Here is a tiny trained network, its code and every weight. The questions are about switching its units off for an input and a target symbol, where a switched-off unit gives its printed mean instead of its output.

import numpy as np


def w(rows, s, z=0):
    codes = np.array(rows[::2]) - 128.0
    scale = np.full(codes.shape[1], s)
    scale[-1] = z or s
    return codes * scale


def softmax(a):
    e = np.exp(a - a.max(-1, keepdims=True))
    return e / e.sum(-1, keepdims=True)


def log_softmax(a):
    a = a - a.max(-1, keepdims=True)
    return a - np.log(np.exp(a).sum(-1, keepdims=True))


def net(x, mask):
    ids = ['ΓΘΦΨαβδεζηλμξστω'.index(c) for c in x.split()]
    T = len(ids)
    res = E[ids] + P[:T]
    u = 0
    for l in range(2):
        r = res
        for j in range(3):
            rows = slice(3 * j, 3 * j + 3)
            q, k, v = (r @ M[l][rows].T for M in (Q, K, V))
            z = softmax(np.where(np.tri(T) > 0, q @ k.T / 3**0.5, -1e9)) @ v
            o = O[l][rows]
            res = res + np.where(mask[u + j], z, o[:, -1]) @ o[:, :-1]
        u += 3
    return log_softmax(res[-1] @ U[:, :-1].T + U[:, -1])


Q, K, V, O = {}, {}, {}, {}
E = w([
[123,56,123],'Γ',
[134,118,98],'Θ',
[148,109,146],'Φ',
[70,131,115],'Ψ',
[118,124,113],'α',
[131,94,169],'β',
[133,160,224],'δ',
[153,110,115],'ε',
[24,123,251],'ζ',
[109,115,80],'η',
[81,149,52],'λ',
[115,147,100],'μ',
[227,129,47],'ξ',
[194,78,171],'σ',
[142,124,49],'τ',
[122,194,58],'ω',
],0.012)
P = w([
[147,149,167],'0',
[125,179,165],'1',
[154,182,125],'2',
[253,158,129],'3',
[180,187,161],'4',
[226,164,167],'5',
[148,194,179],'6',
[199,182,158],'7',
[155,205,153],'8',
],0.0024)
Q[0] = w([
[4,132,111],'L0H1',
[103,135,206],'L0H1',
[170,125,180],'L0H1',
[111,129,95],'L0H2',
[212,147,120],'L0H2',
[140,101,175],'L0H2',
[189,134,158],'L0H3',
[191,136,155],'L0H3',
[232,140,153],'L0H3',
],0.014)
K[0] = w([
[11,189,168],'L0H1',
[36,53,108],'L0H1',
[148,63,86],'L0H1',
[148,130,161],'L0H2',
[52,111,118],'L0H2',
[90,167,66],'L0H2',
[149,164,159],'L0H3',
[157,156,161],'L0H3',
[246,136,213],'L0H3',
],0.013)
V[0] = w([
[255,39,94],'L0H1',
[89,39,67],'L0H1',
[49,147,137],'L0H1',
[121,121,129],'L0H2',
[248,209,169],'L0H2',
[74,27,252],'L0H2',
[93,121,52],'L0H3',
[154,131,174],'L0H3',
[203,125,229],'L0H3',
],0.0078)
O[0] = w([
[2,118,116,161],'L0H1',
[113,85,167,77],'L0H1',
[204,124,152,98],'L0H1',
[126,129,128,125],'L0H2',
[167,140,34,206],'L0H2',
[55,228,134,158],'L0H2',
[184,99,120,36],'L0H3',
[85,145,131,185],'L0H3',
[26,157,128,255],'L0H3',
],0.0095,0.0029)
Q[1] = w([
[109,117,113],'L1H1',
[104,139,126],'L1H1',
[102,108,141],'L1H1',
[179,94,122],'L1H2',
[104,165,122],'L1H2',
[148,87,159],'L1H2',
[197,73,254],'L1H3',
[77,207,104],'L1H3',
[108,171,165],'L1H3',
],0.014)
K[1] = w([
[141,119,152],'L1H1',
[103,121,149],'L1H1',
[124,211,177],'L1H1',
[68,191,133],'L1H2',
[146,103,116],'L1H2',
[106,113,150],'L1H2',
[160,10,60],'L1H3',
[135,217,154],'L1H3',
[146,149,112],'L1H3',
],0.012)
V[1] = w([
[103,116,115],'L1H1',
[132,236,2],'L1H1',
[69,188,228],'L1H1',
[140,141,184],'L1H2',
[118,126,19],'L1H2',
[231,108,34],'L1H2',
[63,191,61],'L1H3',
[228,253,154],'L1H3',
[106,143,247],'L1H3',
],0.006)
O[1] = w([
[118,116,128,138],'L1H1',
[51,146,255,211],'L1H1',
[177,23,151,251],'L1H1',
[164,109,118,113],'L1H2',
[74,188,151,164],'L1H2',
[158,218,106,100],'L1H2',
[72,79,167,252],'L1H3',
[156,197,220,218],'L1H3',
[210,111,112,246],'L1H3',
],0.007,0.0033)
U = w([
[149,1,95,253],'Γ',
[139,118,104,83],'Θ',
[114,107,123,66],'Φ',
[193,100,124,83],'Ψ',
[140,118,119,57],'α',
[126,75,136,88],'β',
[90,166,219,188],'δ',
[116,106,109,57],'ε',
[229,66,202,51],'ζ',
[162,104,100,114],'η',
[203,148,87,155],'λ',
[146,146,120,64],'μ',
[14,178,48,44],'ξ',
[56,79,117,40],'σ',
[131,140,65,139],'τ',
[148,233,92,128],'ω',
],0.0078,0.006)

Each question gives the input, a string of symbols that net reads in full, and the target symbol t.
The units are the heads (3 rows each of Q, K, V and O). Each row of codes is followed by its name. A weight is (code - 128) times the scale printed after its matrix; where a second scale follows, it is the last column's (O and U).
mask holds one flag per head, layer by layer. A switched-off head (its flag False) gives its mean, the last column of its rows in O, instead of its output. The means were averaged over made-up inputs and are rounded, as every weight is.
A unit's drop is (log p(t) with every unit on - log p(t) with that unit switched off) / (log p(t) with every unit on - log p(t) with every unit switched off).
The circuit of an input: a set's keep is (log p(t) with only the set's units on - log p(t) with every unit switched off) / (log p(t) with every unit on - log p(t) with every unit switched off). Starting from all 6 units, units are removed one at a time, each time the one whose removal leaves the highest keep (on an exact tie, the one counted first), for as long as the keep stays at least 0.8.
circuit, biggest first: the units of the circuit, biggest drop first
unit that matters most: the unit with the biggest drop
heads that matter: for each layer, one digit per head in row order, 1 if its drop is at least 0.15 and else 0, layers parted by /
drop when u is switched off: that unit's drop, to one decimal
input δ δ μ, target δ: unit that matters most => L0H2
input ω ω λ, target ω: heads that matter => 101 / 111
input ζ δ ε Γ λ Γ Γ ζ, target ζ: circuit, biggest first => [L0H1; L0H3]
input δ ξ ω Θ, target δ: circuit, biggest first => [L1H1; L0H1; L1H3]
input δ δ Φ, target δ: circuit, biggest first => [L0H2; L0H1; L1H3; L1H1]
input ζ Ψ η ξ Γ, target Γ: circuit, biggest first => [L0H2; L1H2; L0H3]
input δ δ ξ δ Γ ξ, target δ: circuit, biggest first => [L0H2; L1H3; L1H1; L0H1]
input δ δ δ Γ Γ, target δ: circuit, biggest first => [L0H2; L0H1; L1H3; L1H1]
input Γ δ δ Γ δ δ Ψ, target Γ: circuit, biggest first => [L1H1; L1H2; L1H3; L0H3]
input δ ω δ σ, target δ: circuit, biggest first => [L0H1; L1H3; L0H3]
input δ ζ ω, target δ: circuit, biggest first => [L0H2; L1H1; L0H1; L1H3]
input Γ Γ ζ, target Γ: heads that matter => 010 / 111
input ω β δ Γ β δ ω, target ω: circuit, biggest first => [L0H2; L1H2; L0H3; L0H1]
input δ δ δ ω δ δ ω, target δ: unit that matters most => L1H1
input ξ η ε, target ξ: heads that matter => 100 / 111
input Γ δ ε, target Γ: heads that matter => 110 / 111
input δ ω Θ, target δ: heads that matter => 110 / 101
input Γ Γ δ β δ ω ζ, target Γ: drop when L1H2 is switched off => 0.3
input δ δ ξ δ δ Γ, target δ: drop when L1H3 is switched off => 0.5
input ξ ξ δ, target ξ: drop when L1H3 is switched off => 0.2
